Small tables with named rows and columns. After each table, cells are looked up by row and column.

vegok:
         fop  zepepi  mone  pevumid
rivuna   133      94   171      101
ginivi   133      94   171      101
sitiz    150     187    51       45
velo     133      93   172      101
muka     112      73   211      212
zukobud  137     172    98      153
gam      133      95   169      103
dulim    112      72   212      213
bapitas  135     151   117      144
gevabeg  137     174    95      156

What is the fop of sitiz in vegok?
150
What is the pevumid of gam in vegok?
103
What is the fop of ginivi in vegok?
133
What is the zepepi of ginivi in vegok?
94
What is the zepepi of bapitas in vegok?
151
What is the pevumid of velo in vegok?
101
What is the pevumid of dulim in vegok?
213
What is the fop of dulim in vegok?
112
What is the fop of gevabeg in vegok?
137
What is the zepepi of sitiz in vegok?
187
What is the mone of muka in vegok?
211
What is the mone of zukobud in vegok?
98
What is the mone of gevabeg in vegok?
95
What is the zepepi of gam in vegok?
95

sufefan:
         kes  fopib  lem  zoras  zulaf  gobo  kov
fanobom   62    150  162     62     47   125   94
kef       98    171  137     97     79   133  118
darup    234    138  112    228    249   164  199

gobo of kef is 133
fopib of kef is 171
zulaf of darup is 249
zulaf of kef is 79
lem of darup is 112
gobo of darup is 164
kov of kef is 118
fopib of darup is 138
lem of fanobom is 162
fopib of fanobom is 150
kes of fanobom is 62
kes of kef is 98
kes of darup is 234
lem of kef is 137
zoras of kef is 97
gobo of fanobom is 125
zoras of darup is 228
zulaf of fanobom is 47
kov of fanobom is 94
zoras of fanobom is 62

gedos =
|  | rem | fubaroz | vem | pafif | bol | rifilap | zop | ret |
|---|---|---|---|---|---|---|---|---|
| kor | 101 | 59 | 183 | 148 | 238 | 56 | 219 | 204 |
| tisulu | 193 | 226 | 109 | 139 | 72 | 222 | 89 | 96 |
| mevoziv | 106 | 58 | 177 | 141 | 240 | 53 | 218 | 198 |
| lemanaz | 189 | 232 | 117 | 151 | 57 | 237 | 76 | 93 |
| buv | 109 | 63 | 174 | 139 | 239 | 55 | 220 | 199 |
| reb | 191 | 236 | 115 | 152 | 52 | 242 | 72 | 91 |
| zit | 189 | 228 | 115 | 148 | 63 | 231 | 82 | 96 |

ret of reb: 91
zop of zit: 82
vem of kor: 183
zop of lemanaz: 76
pafif of tisulu: 139
rem of kor: 101
rem of tisulu: 193
rifilap of lemanaz: 237

popu =
columns: zodofa, vobur, fur
bifatef: [146, 162, 178]
navo: [172, 146, 144]
tekarom: [193, 93, 42]
davapi: [195, 153, 108]
sapulem: [172, 167, 157]
lita: [172, 151, 147]
vof: [157, 160, 160]

What is the zodofa of lita in popu?
172
What is the vobur of davapi in popu?
153
What is the vobur of sapulem in popu?
167
What is the zodofa of davapi in popu?
195
What is the zodofa of bifatef in popu?
146
What is the vobur of bifatef in popu?
162
What is the fur of lita in popu?
147
What is the fur of davapi in popu?
108
What is the zodofa of sapulem in popu?
172
What is the zodofa of tekarom in popu?
193
What is the zodofa of navo in popu?
172

dup =
,letup,mafifop,kesis,renu,kalum
bakemu,365,348,836,986,560
bur,563,501,521,522,517
poz,645,456,489,511,576
dizole,450,460,466,268,579
danim,636,643,319,192,474
diza,218,690,601,539,435
kuv,385,472,566,504,575
rofaf,549,540,533,524,524
zalome,527,487,562,406,648
mes,484,488,587,412,605
fomisub,599,608,400,309,525
mobidoz,404,403,739,827,531
sur,520,529,517,567,540

bur, letup -> 563
mobidoz, letup -> 404
rofaf, kesis -> 533
bur, kalum -> 517
danim, letup -> 636
mes, mafifop -> 488
zalome, kalum -> 648
danim, mafifop -> 643
Row with the largest kesis: bakemu

lalu
|  | par | gamigep | zuvi | gubi | som | dugufe | gaser |
|---|---|---|---|---|---|---|---|
| sofu | 34.599 | 59.151 | 62.282 | 72.037 | 14.616 | 77.569 | 17.245 |
| sovem | 33.965 | 59.230 | 61.514 | 71.785 | 14.941 | 77.863 | 17.082 |
| gekem | 83.021 | 78.263 | 9.264 | 17.688 | 24.503 | 59.458 | 23.492 |
| loba | 34.214 | 58.644 | 62.373 | 72.533 | 14.234 | 78.607 | 16.766 |
| sep | 8.230 | 13.826 | 83.071 | 74.800 | 65.815 | 29.297 | 60.475 |
| leg | 58.362 | 42.217 | 29.292 | 21.210 | 68.972 | 20.045 | 66.873 |
| lituvi | 35.802 | 56.461 | 62.262 | 70.960 | 15.549 | 76.208 | 18.596 |
| busikep | 6.570 | 12.981 | 83.053 | 75.164 | 65.872 | 30.793 | 61.948 |
| fel | 52.412 | 43.002 | 37.566 | 35.034 | 57.696 | 33.464 | 54.678 |

par of sep = 8.230
gaser of lituvi = 18.596
dugufe of loba = 78.607
zuvi of fel = 37.566
som of sovem = 14.941
gamigep of sovem = 59.230
som of lituvi = 15.549
par of leg = 58.362
par of lituvi = 35.802
par of gekem = 83.021
gubi of leg = 21.210
som of sofu = 14.616

gel:
,zov,ger,lan,rovaba,vok,bal
kekevu,5.49,6.01,-6.92,7.85,-6.69,5.63
rar,-5.47,-6.18,4.23,-6.91,4.60,-6.20
dozud,6.47,6.89,-7.69,7.32,-7.62,6.21
memad,-4.74,-4.44,3.17,-5.35,2.84,-4.15
fub,-4.69,-5.08,3.44,-5.69,3.89,-5.20
nur,6.16,6.56,-7.24,7.19,-7.24,6.04
safeve,-2.21,-1.80,0.71,-2.25,0.74,-2.02
fifupin,-5.21,-5.36,3.86,-5.92,3.53,-4.76
kisitug,-4.56,-4.63,3.40,-5.62,2.90,-4.31

vok of fifupin: 3.53
bal of dozud: 6.21
bal of kisitug: -4.31
rovaba of kekevu: 7.85
bal of kekevu: 5.63
ger of fub: -5.08

fotona =
|  | gorido | bito | gel |
|---|---|---|---|
| dib | 62.10 | 41.08 | 69.92 |
| giket | 66.26 | 40.95 | 13.47 |
| zes | 16.33 | 16.97 | 42.68 |
| puso | 55.03 | -0.25 | 80.64 |
| tet | -71.79 | 50.04 | 84.06 |
| pese | 58.79 | 58.55 | -5.42 |

zes, gorido: 16.33
giket, bito: 40.95
pese, gorido: 58.79
pese, bito: 58.55
giket, gorido: 66.26
dib, gel: 69.92
pese, gel: -5.42
puso, bito: -0.25
dib, gorido: 62.10
zes, gel: 42.68
tet, gorido: -71.79
puso, gel: 80.64
tet, gel: 84.06

pef.tsv
	lik	nub	zas	fusufa	livirik	togi	gaton	dipef	nufepa
deg	119	163	84	169	140	156	134	86	141
pitebo	87	227	69	84	169	216	178	117	33
gufar	91	221	82	101	173	225	139	209	21
vez	213	64	99	192	101	100	119	95	152
redoguf	167	21	209	58	42	40	170	36	214
pesem	102	139	150	163	155	119	44	209	126
tob	45	236	94	117	187	210	100	228	21

gufar, gaton -> 139
vez, gaton -> 119
deg, nub -> 163
deg, gaton -> 134
redoguf, gaton -> 170
pesem, dipef -> 209
gufar, livirik -> 173
pitebo, nub -> 227
tob, lik -> 45
vez, nufepa -> 152

dulufi =
|  | fotuma | vagu |
|---|---|---|
| dovo | 185 | 223 |
| tik | 41 | 160 |
| los | 177 | 130 |
| ledaz | 87 | 223 |
| lor | 31 | 105 |
| disazol | 68 | 75 |
| bof | 185 | 80 |
| gul | 65 | 145 |
| nove | 100 | 159 |

fotuma of nove is 100
fotuma of ledaz is 87
vagu of dovo is 223
vagu of ledaz is 223
fotuma of tik is 41
vagu of nove is 159
fotuma of lor is 31
fotuma of los is 177
vagu of gul is 145
vagu of lor is 105
vagu of los is 130
vagu of bof is 80
vagu of disazol is 75
fotuma of disazol is 68
vagu of tik is 160
fotuma of gul is 65
fotuma of dovo is 185

vudogeg
|  | buvobu | rokadur | til | mes | godanik | kuza | netuf |
|---|---|---|---|---|---|---|---|
| liro | 70 | 44 | 114 | 91 | 90 | 123 | 57 |
| pok | 93 | 185 | 127 | 82 | 176 | 104 | 100 |
| tefomu | 114 | 80 | 70 | 113 | 148 | 109 | 72 |
| ger | 92 | 69 | 97 | 136 | 149 | 118 | 109 |
| bod | 138 | 91 | 121 | 85 | 188 | 93 | 138 |
| mar | 123 | 150 | 86 | 124 | 126 | 104 | 155 |
| zuli | 101 | 84 | 101 | 100 | 164 | 96 | 108 |
| bora | 156 | 39 | 125 | 98 | 132 | 101 | 97 |
| gim | 115 | 114 | 109 | 99 | 233 | 111 | 105 |
| puz | 107 | 100 | 123 | 88 | 114 | 116 | 131 |

What is the netuf of tefomu in vudogeg?
72
What is the rokadur of mar in vudogeg?
150
What is the rokadur of ger in vudogeg?
69
What is the godanik of zuli in vudogeg?
164
What is the kuza of zuli in vudogeg?
96
What is the godanik of pok in vudogeg?
176
What is the buvobu of mar in vudogeg?
123
What is the til of puz in vudogeg?
123
What is the mes of bod in vudogeg?
85
What is the godanik of tefomu in vudogeg?
148

